Here is a tiny trained network, its code and every weight. The questions are about switching its units off for an input and a target symbol, where a switched-off unit gives its printed mean instead of its output.

import numpy as np


def w(rows, s, z=0):
    codes = np.array(rows[::2]) - 128.0
    scale = np.full(codes.shape[1], s)
    scale[-1] = z or s
    return codes * scale


def f(y):
    return y / 2 * (1 + np.tanh(0.7978845608 * (y + 0.044715 * y**3)))


def softmax(a):
    e = np.exp(a - a.max(-1, keepdims=True))
    return e / e.sum(-1, keepdims=True)


def log_softmax(a):
    a = a - a.max(-1, keepdims=True)
    return a - np.log(np.exp(a).sum(-1, keepdims=True))


def net(x, mask):
    ids = ['ΛΣΩβγζξτφψ'.index(c) for c in x.split()]
    T = len(ids)
    res = E[ids] + P[:T]
    u = 0
    for l in range(2):
        q, k, v = (res @ M[l].T for M in (Q, K, V))
        z = softmax(np.where(np.tri(T) > 0, q @ k.T / 3**0.5, -1e9)) @ v
        res = res + np.where(mask[u], z, O[l][:, -1]) @ O[l][:, :-1]
        u += 1
        y = f(res @ A[l][:, :-1].T + A[l][:, -1])
        res = res + np.where(mask[u : u + 8], y, B[l][:, -1]) @ B[l][:, :-1]
        u += 8
    return log_softmax(res[-1] @ U[:, :-1].T + U[:, -1])


Q, K, V, O, A, B = {}, {}, {}, {}, {}, {}
E = w([
[214,81,5],'Λ',
[164,89,1],'Σ',
[69,131,126],'Ω',
[171,104,124],'β',
[123,107,25],'γ',
[149,110,90],'ζ',
[137,109,94],'ξ',
[167,103,167],'τ',
[182,97,72],'φ',
[220,84,78],'ψ',
],0.0089)
P = w([
[166,186,129],'0',
[154,51,106],'1',
[103,187,59],'2',
[87,63,136],'3',
[209,173,146],'4',
[97,78,126],'5',
[254,88,242],'6',
[94,61,124],'7',
],0.02)
Q[0] = w([
[139,87,28],'L0H1',
[177,99,96],'L0H1',
[165,2,82],'L0H1',
],0.0096)
K[0] = w([
[68,73,184],'L0H1',
[101,52,94],'L0H1',
[2,38,235],'L0H1',
],0.0084)
V[0] = w([
[2,116,74],'L0H1',
[103,130,112],'L0H1',
[129,204,38],'L0H1',
],0.0079)
O[0] = w([
[22,162,181,184],'L0H1',
[98,131,144,132],'L0H1',
[180,107,3,6],'L0H1',
],0.0073,0.0015)
A[0] = w([
[97,122,130,99],'L0N1',
[34,206,75,30],'L0N2',
[168,85,190,96],'L0N3',
[83,136,182,3],'L0N4',
[185,255,112,196],'L0N5',
[119,78,183,154],'L0N6',
[183,214,192,150],'L0N7',
[101,214,134,103],'L0N8',
],0.0087,0.006)
B[0] = w([
[166,37,117,122],'L0N1',
[214,106,203,135],'L0N2',
[173,157,167,192],'L0N3',
[83,117,162,117],'L0N4',
[56,254,147,253],'L0N5',
[177,64,169,218],'L0N6',
[153,187,124,200],'L0N7',
[176,244,72,115],'L0N8',
],0.0061,0.0057)
Q[1] = w([
[4,156,100],'L1H1',
[92,64,41],'L1H1',
[167,149,69],'L1H1',
],0.018)
K[1] = w([
[192,243,73],'L1H1',
[89,254,200],'L1H1',
[239,113,177],'L1H1',
],0.0093)
V[1] = w([
[16,66,8],'L1H1',
[43,139,92],'L1H1',
[44,115,186],'L1H1',
],0.015)
O[1] = w([
[179,72,16,90],'L1H1',
[150,186,33,117],'L1H1',
[2,219,94,10],'L1H1',
],0.0078,0.011)
A[1] = w([
[94,108,135,186],'L1N1',
[143,251,121,169],'L1N2',
[101,209,137,96],'L1N3',
[110,106,140,108],'L1N4',
[85,105,171,100],'L1N5',
[108,200,132,83],'L1N6',
[98,185,160,1],'L1N7',
[122,75,148,28],'L1N8',
],0.016,0.0054)
B[1] = w([
[192,68,57,159],'L1N1',
[18,176,106,252],'L1N2',
[99,47,137,174],'L1N3',
[230,156,128,155],'L1N4',
[125,87,2,200],'L1N5',
[60,64,134,164],'L1N6',
[120,69,92,164],'L1N7',
[108,229,96,212],'L1N8',
],0.0081,0.011)
U = w([
[114,3,149,170],'Λ',
[76,94,53,241],'Σ',
[7,160,58,22],'Ω',
[56,173,189,143],'β',
[85,220,11,3],'γ',
[62,205,125,125],'ζ',
[55,209,117,141],'ξ',
[12,48,183,49],'τ',
[94,192,163,127],'φ',
[103,153,217,73],'ψ',
],0.0078,0.0056)

Each question gives the input, a string of symbols that net reads in full, and the target symbol t.
The units are the heads (3 rows each of Q, K, V and O) and the neurons (one row each of A and B). Each row of codes is followed by its name. A weight is (code - 128) times the scale printed after its matrix; where a second scale follows, it is the last column's (O, A, B and U).
mask holds one flag per unit, layer by layer, with each layer's heads first. A switched-off unit (its flag False) gives its mean, the last column of its rows in O or B, instead of its output. The means were averaged over made-up inputs and are rounded, as every weight is.
A unit's drop is (log p(t) with every unit on - log p(t) with that unit switched off) / (log p(t) with every unit on - log p(t) with every unit switched off).
The circuit of an input: a set's keep is (log p(t) with only the set's units on - log p(t) with every unit switched off) / (log p(t) with every unit on - log p(t) with every unit switched off). Starting from the 12 units with the biggest drops (on a tie, the unit counted first), units are removed one at a time, each time the one whose removal leaves the highest keep (on an exact tie, the one counted first), for as long as the keep stays at least 0.8.
units of the circuit, in order: the units of the circuit, biggest drop first
most important unit: the unit with the biggest drop
k most important neurons: the k neurons with the biggest drops, biggest first
top k neurons in layer l: the k neurons of layer l with the biggest drops, biggest first
input φ Λ Λ τ Λ, target Λ: most important unit => L1H1
input β γ ξ Σ τ, target γ: units of the circuit, in order => L1H1, L0H1
input τ γ Λ τ β, target γ: units of the circuit, in order => L0N5, L1H1, L0H1, L0N6
input β β τ τ β φ Ω, target τ: 2 most important neurons => L0N6, L1N3
input τ ψ Λ, target τ: units of the circuit, in order => L1H1, L1N3
input Ω β γ, target Ω: units of the circuit, in order => L1N2, L1H1
input ψ Λ τ γ Σ τ Ω, target γ: units of the circuit, in order => L1H1, L0H1, L0N6
input β γ τ Ω Λ ζ ξ, target Ω: units of the circuit, in order => L1H1, L0N6, L0H1, L1N2
input β ψ ξ Ω Ω ψ τ, target Ω: units of the circuit, in order => L1H1, L0H1, L0N6, L1N2
input Λ Ω ψ, target Λ: units of the circuit, in order => L0H1, L1H1
input Ω τ Σ, target Ω: units of the circuit, in order => L1N2, L1H1
input τ β Σ Ω φ ξ τ, target Ω: 2 most important neurons => L1N2, L0N7
input ψ Ω β ψ ξ τ ψ, target ψ: top 3 neurons in layer 0 => L0N5, L0N6, L0N3
input τ Σ γ φ τ, target Σ: units of the circuit, in order => L1H1
input Ω ζ ξ, target Ω: units of the circuit, in order => L1N2, L1H1, L1N6
input β Ω τ γ τ τ τ, target γ: top 2 neurons in layer 0 => L0N7, L0N3
input β ζ Σ ψ τ γ Σ, target ψ: 2 most important neurons => L0N5, L1N5
input τ β ψ β φ, target β: top 2 neurons in layer 1 => L1N2, L1N5
input τ Λ ξ, target τ: 2 most important neurons => L0N5, L1N3
input β γ φ τ ξ, target γ: most important unit => L0N5
input τ Ω τ τ β Λ γ, target τ: 2 most important neurons => L0N6, L1N3
